Below is a small trained network, with its code and all its weights. Each question gives an input and a class and asks what happens when units are switched off, that is, made to give their printed mean instead of their output.

import numpy as np


def w(rows, s, z=0):
    codes = np.array(rows[::2]) - 128.0
    scale = np.full(codes.shape[1], s)
    scale[-1] = z or s
    return codes * scale


def norm(h):
    return h / np.sqrt((h * h).mean(-1, keepdims=True) + 1e-5)


def f(y):
    return np.maximum(y, 0)


def log_softmax(a):
    a = a - a.max(-1, keepdims=True)
    return a - np.log(np.exp(a).sum(-1, keepdims=True))


def net(x, mask):
    res = np.array(x, float).reshape(1, 4) / 4 @ E
    u = 0
    for l in range(2):
        y = f(norm(res) @ A[l][:, :-1].T + A[l][:, -1])
        res = res + np.where(mask[u : u + 3], y, B[l][:, -1]) @ B[l][:, :-1]
        u += 3
    return log_softmax(norm(res)[-1] @ U[:, :-1].T + U[:, -1])


A, B = {}, {}
E = w([
[2,26,143,133,100,150,185],'x0',
[169,94,160,99,171,67,202],'x1',
[136,168,185,191,51,78,156],'x2',
[135,161,54,16,59,139,212],'x3',
],0.0062)
A[0] = w([
[119,81,30,88,193,138,62,3],'L0N0',
[222,10,184,64,159,55,166,8],'L0N1',
[95,85,58,42,254,108,88,11],'L0N2',
],0.0085,0.0065)
B[0] = w([
[101,196,99,185,71,72,120,212],'L0N0',
[151,104,106,134,45,153,4,224],'L0N1',
[101,170,168,185,91,76,158,254],'L0N2',
],0.016,0.0032)
A[1] = w([
[105,36,108,203,198,117,90,101],'L1N0',
[224,200,97,124,243,67,78,53],'L1N1',
[114,107,89,142,130,224,2,3],'L1N2',
],0.0085,0.0017)
B[1] = w([
[127,116,187,85,191,141,144,212],'L1N0',
[7,92,140,145,180,153,142,255],'L1N1',
[130,150,120,91,118,174,26,228],'L1N2',
],0.016,0.0045)
U = w([
[104,175,162,213,63,54,138,141],'0',
[119,104,67,102,36,171,6,72],'1',
[45,71,97,60,167,178,166,130],'2',
[124,146,136,30,138,156,148,253],'3',
[137,163,124,106,119,138,106,71],'4',
[227,108,70,127,199,118,168,2],'5',
],0.014,0.0091)

Each question gives the input, the list of numbers given to net, and the class t.
The units are the neurons (one row each of A and B). Each row of codes is followed by its name. A weight is (code - 128) times the scale printed after its matrix; where a second scale follows, it is the last column's (A, B and U).
mask holds one flag per neuron, layer by layer. A switched-off neuron (its flag False) gives its mean, the last column of its row in B, instead of its output. The means were averaged over made-up inputs and are rounded, as every weight is.
A unit's drop is (log p(t) with every unit on - log p(t) with that unit switched off) / (log p(t) with every unit on - log p(t) with every unit switched off).
The circuit of an input: a set's keep is (log p(t) with only the set's units on - log p(t) with every unit switched off) / (log p(t) with every unit on - log p(t) with every unit switched off). Starting from all 6 units, units are removed one at a time, each time the one whose removal leaves the highest keep (on an exact tie, the one counted first), for as long as the keep stays at least 0.8.
units of the circuit, in order: the units of the circuit, biggest drop first
k most important neurons: the k neurons with the biggest drops, biggest first
top k neurons in layer l: the k neurons of layer l with the biggest drops, biggest first
drop when u is switched off: that unit's drop, to one decimal
input [-6,1,2,-3], class 2: units of the circuit, in order -> [L1N1]
input [-7,-3,4,-4], class 2: 3 most important neurons -> [L1N1; L0N1; L0N2]
input [-2,0,0,-4], class 3: 4 most important neurons -> [L1N0; L0N0; L1N2; L0N2]
input [5,4,-5,4], class 0: 2 most important neurons -> [L0N2; L1N2]
input [1,5,5,-7], class 3: 3 most important neurons -> [L1N0; L0N2; L0N0]
input [-2,-2,3,6], class 3: units of the circuit, in order -> [L0N1; L0N0]
input [-2,3,7,-8], class 3: 2 most important neurons -> [L0N2; L1N0]
input [4,-7,2,-8], class 3: 3 most important neurons -> [L1N0; L0N1; L0N0]
input [5,6,-1,-8], class 3: top 2 neurons in layer 1 -> [L1N0; L1N1]
input [-5,-6,-6,-2], class 0: units of the circuit, in order -> [L0N0; L0N2]
input [2,2,3,-5], class 3: 4 most important neurons -> [L1N0; L0N2; L1N1; L0N0]
input [-7,3,6,2], class 2: 3 most important neurons -> [L1N1; L0N2; L0N0]
input [-8,-7,-7,-1], class 2: 2 most important neurons -> [L1N1; L0N1]
input [5,-6,-8,-1], class 0: units of the circuit, in order -> [L0N2; L0N0]
input [-1,7,-5,-6], class 1: 2 most important neurons -> [L0N1; L1N2]
input [3,7,0,-5], class 1: top neuron in layer 0 -> [L0N1]
input [-2,-7,-8,-8], class 0: 2 most important neurons -> [L0N0; L0N2]
input [4,5,3,-5], class 1: top 2 neurons in layer 1 -> [L1N2; L1N1]
input [-7,3,5,4], class 2: 3 most important neurons -> [L1N1; L0N2; L0N0]
input [-1,7,-8,-2], class 0: drop when L0N2 is switched off -> 0.9
input [-8,1,-1,-7], class 2: drop when L1N1 is switched off -> 0.5
input [-2,1,-7,-7], class 0: drop when L0N0 is switched off -> 0.4
